Below is a small trained network, with its code and all its weights. Each question gives an input and a class and asks what happens when units are switched off, that is, made to give their printed mean instead of their output.

import numpy as np


def w(rows, s, z=0):
    codes = np.array(rows[::2]) - 128.0
    scale = np.full(codes.shape[1], s)
    scale[-1] = z or s
    return codes * scale


def norm(h):
    return h / np.sqrt((h * h).mean(-1, keepdims=True) + 1e-5)


def f(y):
    return np.maximum(y, 0)


def log_softmax(a):
    a = a - a.max(-1, keepdims=True)
    return a - np.log(np.exp(a).sum(-1, keepdims=True))


def net(x, mask):
    res = np.array(x, float).reshape(1, 6) / 4 @ E
    u = 0
    for l in range(4):
        y = f(norm(res) @ A[l][:, :-1].T + A[l][:, -1])
        res = res + np.where(mask[u : u + 7], y, B[l][:, -1]) @ B[l][:, :-1]
        u += 7
    return log_softmax(norm(res)[-1] @ U[:, :-1].T + U[:, -1])


A, B = {}, {}
E = w([
[123,50,102,171,174,129,125,193,95,186],'x0',
[142,120,147,91,153,116,75,101,64,134],'x1',
[119,198,95,105,253,217,163,108,134,137],'x2',
[114,153,136,164,106,201,66,178,111,97],'x3',
[76,97,160,69,127,140,202,179,63,31],'x4',
[191,95,161,94,139,141,124,152,156,115],'x5',
],0.0039)
A[0] = w([
[102,98,162,93,132,122,67,107,87,136,57],'L0N1',
[190,69,168,54,144,170,115,190,188,153,30],'L0N2',
[71,84,117,134,146,191,47,186,165,116,75],'L0N3',
[129,108,158,126,188,116,80,118,63,158,126],'L0N4',
[83,93,156,186,138,141,177,180,200,159,112],'L0N5',
[2,150,100,147,109,115,130,118,82,196,6],'L0N6',
[106,61,97,100,185,76,162,103,160,160,98],'L0N7',
],0.0073,0.0019)
B[0] = w([
[162,144,42,62,89,115,114,123,119,102,208],'L0N1',
[137,87,118,249,181,85,127,66,127,32,248],'L0N2',
[139,208,200,171,95,115,217,119,83,212,246],'L0N3',
[165,149,12,38,84,149,105,114,121,100,254],'L0N4',
[184,138,2,21,86,137,97,111,94,105,231],'L0N5',
[217,57,161,218,196,111,121,100,169,22,209],'L0N6',
[134,213,205,177,94,145,184,136,81,192,246],'L0N7',
],0.006,0.0031)
A[1] = w([
[54,131,98,173,132,91,168,127,141,142,108],'L1N1',
[129,55,108,144,182,130,113,207,77,200,2],'L1N2',
[97,93,127,179,173,112,94,101,122,76,75],'L1N3',
[49,21,137,150,70,79,70,151,139,159,45],'L1N4',
[2,75,161,99,163,99,165,216,69,82,33],'L1N5',
[103,59,171,105,176,35,215,109,120,197,73],'L1N6',
[169,109,150,133,64,111,131,121,114,121,104],'L1N7',
],0.0066,0.0022)
B[1] = w([
[174,136,95,111,130,122,74,106,97,84,146],'L1N1',
[48,122,46,187,135,109,143,67,50,111,148],'L1N2',
[168,87,129,153,152,137,124,111,142,110,163],'L1N3',
[159,127,139,85,131,19,68,222,141,116,173],'L1N4',
[224,2,168,99,94,204,134,88,152,174,192],'L1N5',
[177,239,174,185,89,143,165,110,120,157,180],'L1N6',
[73,151,133,108,209,99,150,197,111,150,254],'L1N7',
],0.0062,0.0036)
A[2] = w([
[180,106,89,147,108,137,134,148,96,136,98],'L2N1',
[97,114,155,129,72,89,162,134,63,102,8],'L2N2',
[102,141,173,211,75,238,32,226,67,105,105],'L2N3',
[96,133,50,160,53,155,189,183,223,99,56],'L2N4',
[160,141,92,146,116,186,145,65,122,126,94],'L2N5',
[74,171,248,54,94,140,75,74,253,75,52],'L2N6',
[115,86,132,154,155,109,46,115,228,255,31],'L2N7',
],0.0065,0.0017)
B[2] = w([
[44,111,134,86,110,120,136,71,154,113,233],'L2N1',
[100,174,125,164,133,196,65,114,166,129,196],'L2N2',
[188,211,183,137,136,47,221,49,164,186,195],'L2N3',
[216,120,53,51,147,105,83,109,122,119,175],'L2N4',
[80,130,173,107,100,81,83,199,138,122,254],'L2N5',
[85,38,47,188,145,87,175,146,15,184,199],'L2N6',
[134,74,199,129,68,255,114,98,114,100,170],'L2N7',
],0.0068,0.0039)
A[3] = w([
[147,117,81,156,105,135,168,179,188,120,106],'L3N1',
[96,121,150,176,101,160,58,116,169,186,122],'L3N2',
[85,118,169,134,93,78,107,202,161,129,9],'L3N3',
[101,82,174,103,115,177,156,135,143,104,65],'L3N4',
[67,154,146,107,249,205,150,168,168,150,31],'L3N5',
[61,108,79,166,115,114,148,138,100,139,63],'L3N6',
[157,96,140,178,185,97,125,99,152,81,24],'L3N7',
],0.011,0.0012)
B[3] = w([
[106,154,159,96,151,127,66,79,57,84,179],'L3N1',
[144,79,157,76,124,179,202,136,123,80,200],'L3N2',
[122,134,173,133,148,105,72,175,212,151,206],'L3N3',
[163,115,141,121,110,198,131,111,174,128,199],'L3N4',
[131,81,181,139,74,2,23,195,192,141,197],'L3N5',
[83,92,128,117,184,161,141,140,145,184,233],'L3N6',
[79,135,128,193,142,148,121,108,140,72,253],'L3N7',
],0.0099,0.0036)
U = w([
[130,109,178,119,117,49,53,204,192,151,168],'0',
[186,71,175,82,85,223,181,103,143,105,150],'1',
[163,254,163,164,110,84,205,87,99,178,136],'2',
[100,119,113,222,177,122,116,84,133,33,142],'3',
[65,76,83,120,184,128,160,135,88,211,143],'4',
[158,166,45,20,124,106,68,103,87,90,130],'5',
[112,180,73,136,116,164,123,172,155,133,23],'6',
[177,159,51,172,107,158,126,196,147,141,3],'7',
],0.009,0.0052)

Each question gives the input, the list of numbers given to net, and the class t.
The units are the neurons (one row each of A and B). Each row of codes is followed by its name. A weight is (code - 128) times the scale printed after its matrix; where a second scale follows, it is the last column's (A, B and U).
mask holds one flag per neuron, layer by layer. A switched-off neuron (its flag False) gives its mean, the last column of its row in B, instead of its output. The means were averaged over made-up inputs and are rounded, as every weight is.
A unit's drop is (log p(t) with every unit on - log p(t) with that unit switched off) / (log p(t) with every unit on - log p(t) with every unit switched off).
The circuit of an input: a set's keep is (log p(t) with only the set's units on - log p(t) with every unit switched off) / (log p(t) with every unit on - log p(t) with every unit switched off). Starting from the 12 units with the biggest drops (on a tie, the unit counted first), units are removed one at a time, each time the one whose removal leaves the highest keep (on an exact tie, the one counted first), for as long as the keep stays at least 0.8.
circuit, biggest first: the units of the circuit, biggest drop first
unit that matters most: the unit with the biggest drop
top k neurons: the k neurons with the biggest drops, biggest first
k most important neurons of layer l: the k neurons of layer l with the biggest drops, biggest first
input [4,-6,-5,6,-6,1], class 1: top 4 neurons -> [L2N7; L0N4; L0N7; L3N2]
input [7,2,-1,-8,2,-4], class 2: top neuron -> [L0N7]
input [-1,3,-1,-2,4,1], class 1: top 4 neurons -> [L0N5; L0N3; L3N4; L1N5]
input [-8,-3,-5,7,7,-6], class 4: top 3 neurons -> [L2N6; L0N2; L0N7]
input [7,-5,-5,-8,-4,8], class 2: top 2 neurons -> [L0N7; L1N6]
input [8,6,-2,-2,-7,5], class 4: 2 most important neurons of layer 1 -> [L1N2; L1N5]
input [3,-1,7,-7,0,3], class 0: top 2 neurons -> [L3N5; L0N3]
input [8,-8,0,-1,-6,1], class 4: top 2 neurons -> [L1N2; L0N4]
input [-7,-2,-1,0,-4,7], class 3: circuit, biggest first -> [L0N2; L3N7]
input [6,7,-5,-1,-3,-8], class 3: top 2 neurons -> [L0N6; L3N7]
input [5,-6,-4,8,6,-8], class 2: top 4 neurons -> [L2N3; L0N3; L0N2; L0N5]
input [7,-5,-2,5,2,6], class 4: circuit, biggest first -> [L3N6; L1N2]
input [-6,-8,6,-4,-8,3], class 1: circuit, biggest first -> [L2N7; L0N4; L3N2]
input [6,-8,6,7,-8,-3], class 1: circuit, biggest first -> [L3N2]
input [-7,-2,-5,3,0,-8], class 3: top 2 neurons -> [L0N6; L3N7]
input [1,4,0,4,6,0], class 1: top 4 neurons -> [L1N5; L0N5; L0N7; L3N4]
input [-5,-3,8,-2,-7,4], class 0: top 2 neurons -> [L3N5; L1N5]
input [-7,-1,-7,-4,-4,8], class 3: circuit, biggest first -> [L0N2; L3N7; L0N3]
input [-7,8,8,0,-2,7], class 0: 3 most important neurons of layer 0 -> [L0N5; L0N6; L0N1]
input [-1,1,-3,4,-1,-5], class 3: unit that matters most -> L0N6
input [8,0,2,8,0,8], class 2: 2 most important neurons of layer 2 -> [L2N3; L2N6]
input [-8,-3,-6,-7,3,-5], class 4: 2 most important neurons of layer 0 -> [L0N3; L0N2]
input [-2,4,8,8,-7,8], class 0: 2 most important neurons of layer 0 -> [L0N7; L0N6]
